Below is a small trained network, with its code and all its weights. Each question gives an input and a class and asks what happens when units are switched off, that is, made to give their printed mean instead of their output.

import numpy as np


def w(rows, s, z=0):
    codes = np.array(rows[::2]) - 128.0
    scale = np.full(codes.shape[1], s)
    scale[-1] = z or s
    return codes * scale


def norm(h):
    return h / np.sqrt((h * h).mean(-1, keepdims=True) + 1e-5)


def f(y):
    return y / 2 * (1 + np.tanh(0.7978845608 * (y + 0.044715 * y**3)))


def log_softmax(a):
    a = a - a.max(-1, keepdims=True)
    return a - np.log(np.exp(a).sum(-1, keepdims=True))


def net(x, mask):
    res = np.array(x, float).reshape(1, 7) / 4 @ E
    u = 0
    for l in range(3):
        y = f(norm(res) @ A[l][:, :-1].T + A[l][:, -1])
        res = res + np.where(mask[u : u + 5], y, B[l][:, -1]) @ B[l][:, :-1]
        u += 5
    return log_softmax(norm(res)[-1] @ U[:, :-1].T + U[:, -1])


A, B = {}, {}
E = w([
[254,143,110,130,143,120,183,62,145,105],'x0',
[108,131,164,233,37,176,173,161,95,34],'x1',
[128,141,118,110,73,76,32,105,72,172],'x2',
[79,250,111,169,86,31,165,64,130,66],'x3',
[182,183,105,118,169,65,80,155,243,124],'x4',
[100,141,69,101,77,159,107,64,185,196],'x5',
[98,237,219,46,130,151,159,76,142,212],'x6',
],0.0041)
A[0] = w([
[253,41,159,95,94,142,121,127,197,116,254],'0.n1',
[95,151,73,133,193,123,163,181,48,157,154],'0.n2',
[171,92,48,166,128,53,165,109,150,65,191],'0.n3',
[54,135,109,162,136,90,114,98,129,109,75],'0.n4',
[97,183,143,138,146,71,175,136,143,132,97],'0.n5',
],0.0059,0.0023)
B[0] = w([
[132,176,12,61,211,170,128,240,55,91,251],'0.n1',
[61,16,252,98,180,64,180,103,176,146,164],'0.n2',
[108,93,150,107,73,253,183,104,52,132,251],'0.n3',
[172,89,136,35,198,93,38,81,134,228,147],'0.n4',
[214,198,116,210,97,131,24,86,201,218,176],'0.n5',
],0.0057,0.0032)
A[1] = w([
[76,112,152,116,224,84,229,102,149,104,179],'1.n1',
[158,152,170,93,93,133,157,65,171,125,82],'1.n2',
[141,158,62,94,165,99,135,62,142,190,236],'1.n3',
[163,235,140,174,67,143,131,113,170,168,129],'1.n4',
[163,144,1,199,100,101,33,119,125,92,251],'1.n5',
],0.0068,0.0013)
B[1] = w([
[117,143,196,134,118,70,154,158,46,229,195],'1.n1',
[104,187,149,173,123,87,87,157,55,205,180],'1.n2',
[96,84,126,30,156,139,150,126,16,116,248],'1.n3',
[99,157,206,231,74,186,145,172,202,176,255],'1.n4',
[57,107,184,111,217,102,255,128,65,164,232],'1.n5',
],0.0062,0.0039)
A[2] = w([
[147,45,135,135,116,47,124,186,144,144,126],'2.n1',
[106,133,170,58,131,134,76,84,118,168,209],'2.n2',
[169,129,97,203,143,216,219,162,75,67,228],'2.n3',
[63,135,143,138,138,50,85,91,131,165,161],'2.n4',
[139,97,138,2,136,131,114,158,55,142,249],'2.n5',
],0.0064,0.0021)
B[2] = w([
[129,87,165,150,67,175,97,60,151,219,139],'2.n1',
[176,75,65,111,159,254,182,163,72,40,183],'2.n2',
[128,151,20,64,185,163,179,160,137,82,247],'2.n3',
[155,53,84,166,83,85,148,85,40,146,164],'2.n4',
[107,166,103,93,131,81,150,145,215,67,255],'2.n5',
],0.0077,0.0072)
U = w([
[134,58,134,149,74,100,52,81,129,66,2],'0',
[107,119,182,141,112,109,155,104,101,223,146],'1',
[100,115,58,39,174,149,181,147,114,64,226],'2',
[156,123,141,87,190,78,26,139,250,134,11],'3',
[140,219,168,208,104,144,120,144,203,126,102],'4',
],0.012,0.0032)

Each question gives the input, the list of numbers given to net, and the class t.
The units are the neurons (one row each of A and B). Each row of codes is followed by its name. A weight is (code - 128) times the scale printed after its matrix; where a second scale follows, it is the last column's (A, B and U).
mask holds one flag per neuron, layer by layer. A switched-off neuron (its flag False) gives its mean, the last column of its row in B, instead of its output. The means were averaged over made-up inputs and are rounded, as every weight is.
A unit's drop is (log p(t) with every unit on - log p(t) with that unit switched off) / (log p(t) with every unit on - log p(t) with every unit switched off).
The circuit of an input: a set's keep is (log p(t) with only the set's units on - log p(t) with every unit switched off) / (log p(t) with every unit on - log p(t) with every unit switched off). Starting from the 12 units with the biggest drops (on a tie, the unit counted first), units are removed one at a time, each time the one whose removal leaves the highest keep (on an exact tie, the one counted first), for as long as the keep stays at least 0.8.
circuit, biggest first: the units of the circuit, biggest drop first
unit that matters most: the unit with the biggest drop
top k neurons: the k neurons with the biggest drops, biggest first
top k neurons in layer l: the k neurons of layer l with the biggest drops, biggest first
drop of u: that unit's drop, to one decimal
input [-7,-3,-5,1,4,-2,-7], class 1: unit that matters most => 0.n2
input [-7,-1,-6,-6,3,1,-3], class 3: circuit, biggest first => (0.n3 2.n2 1.n3)
input [-5,3,-8,6,-4,0,8], class 4: top 4 neurons => (0.n5 1.n4 1.n5 1.n3)
input [4,-8,-8,4,-5,4,4], class 1: top 3 neurons in layer 1 => (1.n1 1.n2 1.n4)
input [0,-5,-6,1,-5,-7,-3], class 1: circuit, biggest first => (0.n2 1.n1)
input [-4,6,2,7,-2,0,5], class 4: circuit, biggest first => (1.n4 0.n5)
input [2,0,1,8,-6,-5,5], class 1: top 2 neurons in layer 2 => (2.n5 2.n4)
input [-2,4,8,-1,3,5,6], class 1: top 2 neurons => (1.n4 2.n5)
input [-6,2,5,1,4,-2,-5], class 1: top 2 neurons in layer 2 => (2.n3 2.n1)
input [3,4,-1,4,0,7,4], class 4: top 2 neurons => (1.n4 1.n1)
input [8,5,1,4,3,-4,2], class 4: top 3 neurons in layer 1 => (1.n4 1.n3 1.n2)
input [0,-5,2,6,6,-4,1], class 1: top 3 neurons => (0.n5 1.n4 0.n1)
input [2,-1,-1,8,5,5,-2], class 1: top 2 neurons => (1.n4 0.n1)
input [-7,2,-3,5,7,1,8], class 4: circuit, biggest first => (0.n5)
input [1,-1,-1,8,6,-2,8], class 4: top 2 neurons in layer 1 => (1.n4 1.n1)
input [-7,1,-2,5,-8,1,1], class 1: top 3 neurons in layer 2 => (2.n3 2.n4 2.n5)
input [-8,-1,-7,0,0,4,-2], class 1: top 2 neurons in layer 2 => (2.n3 2.n1)
input [0,7,1,4,4,1,8], class 4: drop of 1.n4 => 0.2
input [-6,-7,-3,6,7,0,4], class 1: drop of 2.n4 => 0.3
input [5,6,-6,-1,7,5,8], class 4: drop of 0.n2 => 0.0
input [-3,3,-7,2,2,1,3], class 4: top neuron => (0.n5)
